Here is a tiny trained network, its code and every weight. The questions are about switching its units off for an input and a class, where a switched-off unit gives its printed mean instead of its output.

import numpy as np


def w(rows, s, z=0):
    codes = np.array(rows[::2]) - 128.0
    scale = np.full(codes.shape[1], s)
    scale[-1] = z or s
    return codes * scale


def f(y):
    return y / 2 * (1 + np.tanh(0.7978845608 * (y + 0.044715 * y**3)))


def log_softmax(a):
    a = a - a.max(-1, keepdims=True)
    return a - np.log(np.exp(a).sum(-1, keepdims=True))


def net(x, mask):
    res = np.array(x, float).reshape(1, 3) / 4 @ E
    y = f(res @ A[0][:, :-1].T + A[0][:, -1])
    res = res + np.where(mask, y, B[0][:, -1]) @ B[0][:, :-1]
    return log_softmax(res[-1] @ U[:, :-1].T + U[:, -1])


A, B = {}, {}
E = w([
[176,122,164,135,207,37,77],'x0',
[83,197,88,108,161,45,158],'x1',
[96,153,224,3,141,166,146],'x2',
],0.013)
A[0] = w([
[96,130,86,136,56,153,230,77],'n1',
[169,108,163,131,148,93,122,192],'n2',
[131,90,93,162,79,83,109,70],'n3',
[166,116,79,158,109,117,107,106],'n4',
[185,8,168,133,70,171,61,66],'n5',
[190,161,134,120,174,114,28,55],'n6',
[152,116,101,164,101,94,150,73],'n7',
[121,148,171,77,138,135,172,108],'n8',
[77,174,71,100,136,65,147,81],'n9',
[126,135,158,88,145,132,124,58],'n10',
[127,125,179,75,119,123,113,86],'n11',
[67,165,98,129,145,77,185,98],'n12',
[179,145,108,82,191,35,75,101],'n13',
[140,140,98,186,156,126,138,144],'n14',
[91,90,41,176,124,131,121,253],'n15',
[83,133,183,78,110,129,152,144],'n16',
[133,104,135,118,106,87,135,66],'n17',
[84,130,76,107,72,150,156,136],'n18',
],0.013,0.012)
B[0] = w([
[166,142,128,126,90,54,132,200],'n1',
[146,177,135,80,106,134,154,197],'n2',
[112,100,147,145,128,86,83,166],'n3',
[102,113,166,133,136,104,104,175],'n4',
[119,82,76,154,165,122,180,217],'n5',
[178,96,111,128,82,56,131,171],'n6',
[129,108,153,163,125,101,108,157],'n7',
[113,118,162,147,125,119,106,195],'n8',
[102,91,83,141,155,126,155,183],'n9',
[116,97,117,154,122,63,106,152],'n10',
[97,105,142,164,119,111,97,180],'n11',
[99,91,101,145,149,127,164,182],'n12',
[150,145,125,125,105,106,138,216],'n13',
[117,141,150,141,132,120,124,181],'n14',
[124,161,162,126,140,153,119,253],'n15',
[115,141,159,139,130,121,120,219],'n16',
[139,30,58,185,82,4,82,121],'n17',
[176,144,132,90,103,92,137,197],'n18',
],0.021,0.016)
U = w([
[254,147,128,110,28,98,153,83],'0',
[74,118,206,171,143,117,12,100],'1',
[106,75,42,158,191,133,220,151],'2',
[152,248,217,72,167,219,192,250],'3',
[137,133,86,106,139,169,84,84],'4',
],0.014,0.011)

Each question gives the input, the list of numbers given to net, and the class t.
The units are the neurons (one row each of A and B). Each row of codes is followed by its name. A weight is (code - 128) times the scale printed after its matrix; where a second scale follows, it is the last column's (A, B and U).
mask holds one flag per neuron, in row order. A switched-off neuron (its flag False) gives its mean, the last column of its row in B, instead of its output. The means were averaged over made-up inputs and are rounded, as every weight is.
A unit's drop is (log p(t) with every unit on - log p(t) with that unit switched off) / (log p(t) with every unit on - log p(t) with every unit switched off).
unit that matters most: the unit with the biggest drop
k most important neurons: the k neurons with the biggest drops, biggest first
drop of u: that unit's drop, to one decimal
input [-8,-2,6], class 0: 2 most important neurons	(n18, n1)
input [-3,6,6], class 1: unit that matters most	n5
input [2,8,8], class 1: 2 most important neurons	(n8, n5)
input [4,-7,6], class 2: 2 most important neurons	(n5, n15)
input [7,1,6], class 0: 3 most important neurons	(n13, n6, n2)
input [7,7,-1], class 0: 3 most important neurons	(n13, n5, n6)
input [-1,8,-8], class 1: 4 most important neurons	(n15, n5, n3, n4)
input [0,-7,-8], class 1: 3 most important neurons	(n4, n3, n15)
input [-3,-1,4], class 1: 2 most important neurons	(n2, n15)
input [1,4,3], class 2: 3 most important neurons	(n15, n9, n12)
input [-5,-6,2], class 2: 4 most important neurons	(n5, n2, n13, n6)
input [6,8,-5], class 2: 2 most important neurons	(n9, n12)
input [2,5,-6], class 1: 2 most important neurons	(n5, n15)
input [3,-3,1], class 3: unit that matters most	n1
input [-8,2,7], class 0: 2 most important neurons	(n18, n1)
input [5,-7,-2], class 2: drop of n5	1.8
input [2,-7,4], class 2: drop of n5	0.8
input [-8,-6,7], class 0: drop of n18	2.4
input [-3,-8,-5], class 2: drop of n5	3.4
input [-3,0,0], class 3: unit that matters most	n6
